Here is a tiny trained network, its code and every weight. The questions are about switching its units off for an input and a target symbol, where a switched-off unit gives its printed mean instead of its output.

import numpy as np


def w(rows, s, z=0):
    codes = np.array(rows[::2]) - 128.0
    scale = np.full(codes.shape[1], s)
    scale[-1] = z or s
    return codes * scale


def norm(h):
    return h / np.sqrt((h * h).mean(-1, keepdims=True) + 1e-5)


def f(y):
    return np.maximum(y, 0)


def softmax(a):
    e = np.exp(a - a.max(-1, keepdims=True))
    return e / e.sum(-1, keepdims=True)


def log_softmax(a):
    a = a - a.max(-1, keepdims=True)
    return a - np.log(np.exp(a).sum(-1, keepdims=True))


def net(x, mask):
    ids = ['Ξβδεζηλμπτψ'.index(c) for c in x.split()]
    T = len(ids)
    res = E[ids] + P[:T]
    r = norm(res)
    for j in range(2):
        rows = slice(4 * j, 4 * j + 4)
        q, k, v = (r @ M[0][rows].T for M in (Q, K, V))
        z = softmax(np.where(np.tri(T) > 0, q @ k.T / 4**0.5, -1e9)) @ v
        o = O[0][rows]
        res = res + np.where(mask[j], z, o[:, -1]) @ o[:, :-1]
    y = f(norm(res) @ A[0][:, :-1].T + A[0][:, -1])
    res = res + np.where(mask[2:10], y, B[0][:, -1]) @ B[0][:, :-1]
    return log_softmax(norm(res)[-1] @ U[:, :-1].T + U[:, -1])


Q, K, V, O, A, B = {}, {}, {}, {}, {}, {}
E = w([
[52,134,60,139,104],'Ξ',
[101,122,179,149,6],'β',
[64,93,179,118,88],'δ',
[160,234,208,195,142],'ε',
[131,255,103,179,103],'ζ',
[96,109,230,194,137],'η',
[95,176,136,233,63],'λ',
[184,126,122,130,34],'μ',
[121,139,155,159,114],'π',
[83,177,103,109,139],'τ',
[35,102,34,153,57],'ψ',
],0.0089)
P = w([
[154,51,72,110,181],'0',
[2,227,216,67,80],'1',
[148,86,100,186,54],'2',
[44,206,182,74,106],'3',
[157,98,120,173,64],'4',
[60,203,149,77,124],'5',
[166,109,154,161,58],'6',
[89,197,88,100,186],'7',
],0.0073)
Q[0] = w([
[131,120,95,96,136],'head 1',
[132,105,91,234,83],'head 1',
[139,187,112,10,138],'head 1',
[123,90,115,53,134],'head 1',
[192,118,105,114,66],'head 2',
[83,117,122,101,196],'head 2',
[60,166,131,108,139],'head 2',
[84,150,140,73,170],'head 2',
],0.013)
K[0] = w([
[137,163,112,141,104],'head 1',
[187,38,79,160,234],'head 1',
[152,180,145,70,71],'head 1',
[130,158,123,132,28],'head 1',
[192,163,44,61,181],'head 2',
[100,136,198,80,75],'head 2',
[178,108,214,148,59],'head 2',
[90,118,200,94,1],'head 2',
],0.011)
V[0] = w([
[204,186,242,48,229],'head 1',
[192,54,52,201,172],'head 1',
[106,2,169,140,134],'head 1',
[95,81,93,121,253],'head 1',
[144,160,23,102,199],'head 2',
[22,127,63,133,136],'head 2',
[214,136,33,82,177],'head 2',
[139,223,85,117,91],'head 2',
],0.0072)
O[0] = w([
[152,127,226,212,141,20],'head 1',
[102,149,173,77,14,97],'head 1',
[253,133,145,83,129,142],'head 1',
[128,242,231,63,169,133],'head 1',
[92,151,53,211,136,29],'head 2',
[163,211,33,44,218,173],'head 2',
[103,140,104,222,106,1],'head 2',
[207,97,88,134,96,96],'head 2',
],0.006,0.0028)
A[0] = w([
[95,226,103,97,113,5],'neuron 1',
[140,120,72,107,255,91],'neuron 2',
[152,105,169,62,130,103],'neuron 3',
[158,210,48,158,138,214],'neuron 4',
[120,57,165,95,116,124],'neuron 5',
[112,138,197,83,149,161],'neuron 6',
[125,181,135,49,141,9],'neuron 7',
[197,96,119,67,100,115],'neuron 8',
],0.0083,0.0028)
B[0] = w([
[1,115,171,122,113,215],'neuron 1',
[43,133,187,126,73,255],'neuron 2',
[128,115,81,168,122,199],'neuron 3',
[187,73,151,138,220,226],'neuron 4',
[164,134,141,155,112,176],'neuron 5',
[229,126,73,143,110,241],'neuron 6',
[121,106,113,205,108,208],'neuron 7',
[116,122,121,168,176,172],'neuron 8',
],0.0081,0.0049)
U = w([
[235,122,126,84,195,252],'Ξ',
[104,112,59,57,122,90],'β',
[179,151,196,154,217,166],'δ',
[164,29,120,78,185,178],'ε',
[114,109,37,254,148,116],'ζ',
[77,161,109,84,192,127],'η',
[103,141,75,70,175,126],'λ',
[113,206,190,74,67,150],'μ',
[52,183,148,175,226,103],'π',
[109,53,223,224,129,80],'τ',
[150,81,94,159,77,74],'ψ',
],0.0094,0.0033)

Each question gives the input, a string of symbols that net reads in full, and the target symbol t.
The units are the heads (4 rows each of Q, K, V and O) and the neurons (one row each of A and B). Each row of codes is followed by its name. A weight is (code - 128) times the scale printed after its matrix; where a second scale follows, it is the last column's (O, A, B and U).
mask holds one flag per unit, heads first, then neurons. A switched-off unit (its flag False) gives its mean, the last column of its rows in O or B, instead of its output. The means were averaged over made-up inputs and are rounded, as every weight is.
A unit's drop is (log p(t) with every unit on - log p(t) with that unit switched off) / (log p(t) with every unit on - log p(t) with every unit switched off).
The circuit of an input: a set's keep is (log p(t) with only the set's units on - log p(t) with every unit switched off) / (log p(t) with every unit on - log p(t) with every unit switched off). Starting from all 10 units, units are removed one at a time, each time the one whose removal leaves the highest keep (on an exact tie, the one counted first), for as long as the keep stays at least 0.8.
circuit, biggest first: the units of the circuit, biggest drop first
unit that matters most: the unit with the biggest drop
top k neurons: the k neurons with the biggest drops, biggest first
which heads matter: for each layer, one digit per head in row order, 1 if its drop is at least 0.15 and else 0, layers parted by /
drop when u is switched off: that unit's drop, to one decimal
input π π ζ π ζ μ, target ζ: which heads matter	10
input λ π λ, target β: unit that matters most	head 1
input π ζ π ζ ζ π μ, target μ: which heads matter	11
input π ζ π ε δ δ, target ε: circuit, biggest first	head 2; head 1; neuron 6
input ζ π ζ π η μ, target ζ: which heads matter	00
input δ ζ ψ δ π ε π, target Ξ: which heads matter	10
input λ π μ δ τ, target β: which heads matter	10
input π ζ ζ η ζ δ, target ε: circuit, biggest first	head 2; head 1
input τ π π ε μ, target π: circuit, biggest first	head 2; head 1; neuron 1; neuron 4
input τ λ ε, target π: circuit, biggest first	head 2; head 1; neuron 1
input δ ε π ζ δ π ψ, target Ξ: circuit, biggest first	head 1; neuron 2
input δ π μ π π π ζ, target Ξ: circuit, biggest first	head 1; neuron 2
input μ π δ β, target ψ: top 2 neurons	neuron 4; neuron 5
input π λ π ζ μ, target μ: circuit, biggest first	head 1
input τ π π ε ζ Ξ τ, target π: circuit, biggest first	head 2; head 1; neuron 4
input ζ π π ζ ζ τ λ, target ζ: which heads matter	01
input ζ π π ζ ε, target ζ: which heads matter	11
input ε δ δ π, target τ: circuit, biggest first	head 1; neuron 2
input π ζ λ, target μ: which heads matter	10
input τ ζ π Ξ δ, target π: unit that matters most	head 2
input δ ε π π, target τ: top 2 neurons	neuron 2; neuron 4
input λ ψ δ π π π δ π, target ε: drop when neuron 7 is switched off	0.0
